Below are the code and all the weights of a small trained network. Each question names an input and a class and asks about switching units off, where a switched-off unit gives its printed mean instead of its output.

import numpy as np


def w(rows, s, z=0):
    codes = np.array(rows[::2]) - 128.0
    scale = np.full(codes.shape[1], s)
    scale[-1] = z or s
    return codes * scale


def norm(h):
    return h / np.sqrt((h * h).mean(-1, keepdims=True) + 1e-5)


def f(y):
    return y / 2 * (1 + np.tanh(0.7978845608 * (y + 0.044715 * y**3)))


def log_softmax(a):
    a = a - a.max(-1, keepdims=True)
    return a - np.log(np.exp(a).sum(-1, keepdims=True))


def net(x, mask):
    res = np.array(x, float).reshape(1, 5) / 4 @ E
    u = 0
    for l in range(3):
        y = f(norm(res) @ A[l][:, :-1].T + A[l][:, -1])
        res = res + np.where(mask[u : u + 7], y, B[l][:, -1]) @ B[l][:, :-1]
        u += 7
    return log_softmax(norm(res)[-1] @ U[:, :-1].T + U[:, -1])


A, B = {}, {}
E = w([
[111,212,139],'x0',
[6,61,189],'x1',
[71,71,90],'x2',
[231,83,245],'x3',
[205,1,145],'x4',
],0.0032)
A[0] = w([
[79,57,45,45],'L0N0',
[102,110,222,189],'L0N1',
[159,252,92,255],'L0N2',
[112,195,160,244],'L0N3',
[73,74,54,99],'L0N4',
[100,91,190,80],'L0N5',
[114,119,198,96],'L0N6',
],0.012,0.0039)
B[0] = w([
[146,250,167,164],'L0N0',
[129,111,64,179],'L0N1',
[120,150,83,254],'L0N2',
[123,151,65,199],'L0N3',
[165,199,118,170],'L0N4',
[119,156,155,143],'L0N5',
[159,166,146,142],'L0N6',
],0.011,0.0079)
A[1] = w([
[153,178,92,63],'L1N0',
[125,127,111,15],'L1N1',
[251,101,239,182],'L1N2',
[110,26,92,130],'L1N3',
[80,186,24,179],'L1N4',
[121,165,146,6],'L1N5',
[73,169,3,254],'L1N6',
],0.0066,0.0024)
B[1] = w([
[64,109,153,155],'L1N0',
[212,109,226,117],'L1N1',
[88,80,3,160],'L1N2',
[172,185,234,131],'L1N3',
[105,52,85,231],'L1N4',
[144,94,173,118],'L1N5',
[252,37,63,254],'L1N6',
],0.0045,0.0077)
A[2] = w([
[125,177,251,20],'L2N0',
[146,69,170,225],'L2N1',
[157,130,136,22],'L2N2',
[70,67,127,251],'L2N3',
[85,172,126,117],'L2N4',
[136,73,103,207],'L2N5',
[184,130,105,146],'L2N6',
],0.011,0.0017)
B[2] = w([
[126,97,138,127],'L2N0',
[182,131,217,140],'L2N1',
[46,107,179,115],'L2N2',
[253,200,177,140],'L2N3',
[133,82,101,142],'L2N4',
[197,70,149,238],'L2N5',
[2,106,186,252],'L2N6',
],0.0079,0.0037)
U = w([
[152,251,176,103],'0',
[144,60,180,150],'1',
[19,140,164,1],'2',
[123,160,12,230],'3',
[137,149,222,35],'4',
],0.012,0.0066)

Each question gives the input, the list of numbers given to net, and the class t.
The units are the neurons (one row each of A and B). Each row of codes is followed by its name. A weight is (code - 128) times the scale printed after its matrix; where a second scale follows, it is the last column's (A, B and U).
mask holds one flag per neuron, layer by layer. A switched-off neuron (its flag False) gives its mean, the last column of its row in B, instead of its output. The means were averaged over made-up inputs and are rounded, as every weight is.
A unit's drop is (log p(t) with every unit on - log p(t) with that unit switched off) / (log p(t) with every unit on - log p(t) with every unit switched off).
The circuit of an input: a set's keep is (log p(t) with only the set's units on - log p(t) with every unit switched off) / (log p(t) with every unit on - log p(t) with every unit switched off). Starting from the 12 units with the biggest drops (on a tie, the unit counted first), units are removed one at a time, each time the one whose removal leaves the highest keep (on an exact tie, the one counted first), for as long as the keep stays at least 0.8.
circuit, biggest first: the units of the circuit, biggest drop first
unit that matters most: the unit with the biggest drop
k most important neurons: the k neurons with the biggest drops, biggest first
k most important neurons of layer l: the k neurons of layer l with the biggest drops, biggest first
drop when u is switched off: that unit's drop, to one decimal
input [4,4,3,8,3], class 4: circuit, biggest first => L1N6, L0N2
input [-3,1,5,4,-4], class 1: 3 most important neurons => L0N1, L0N2, L0N3
input [-5,4,-6,4,1], class 1: unit that matters most => L0N0
input [5,-7,4,5,5], class 1: 2 most important neurons => L0N0, L0N4
input [-8,6,1,-8,1], class 0: 2 most important neurons => L0N0, L0N4
input [7,3,5,7,5], class 4: 2 most important neurons => L0N0, L0N4
input [-4,7,-1,7,2], class 4: 3 most important neurons of layer 0 => L0N0, L0N4, L0N5
input [-7,4,7,-8,2], class 0: 2 most important neurons => L0N0, L0N4
input [-8,8,1,-4,7], class 0: drop when L0N3 is switched off => 0.3
input [-6,-5,-7,7,4], class 1: 2 most important neurons of layer 1 => L1N2, L1N6
input [-5,1,-4,-5,3], class 0: drop when L0N0 is switched off => 0.3
input [-1,8,0,2,7], class 4: drop when L1N6 is switched off => 0.2
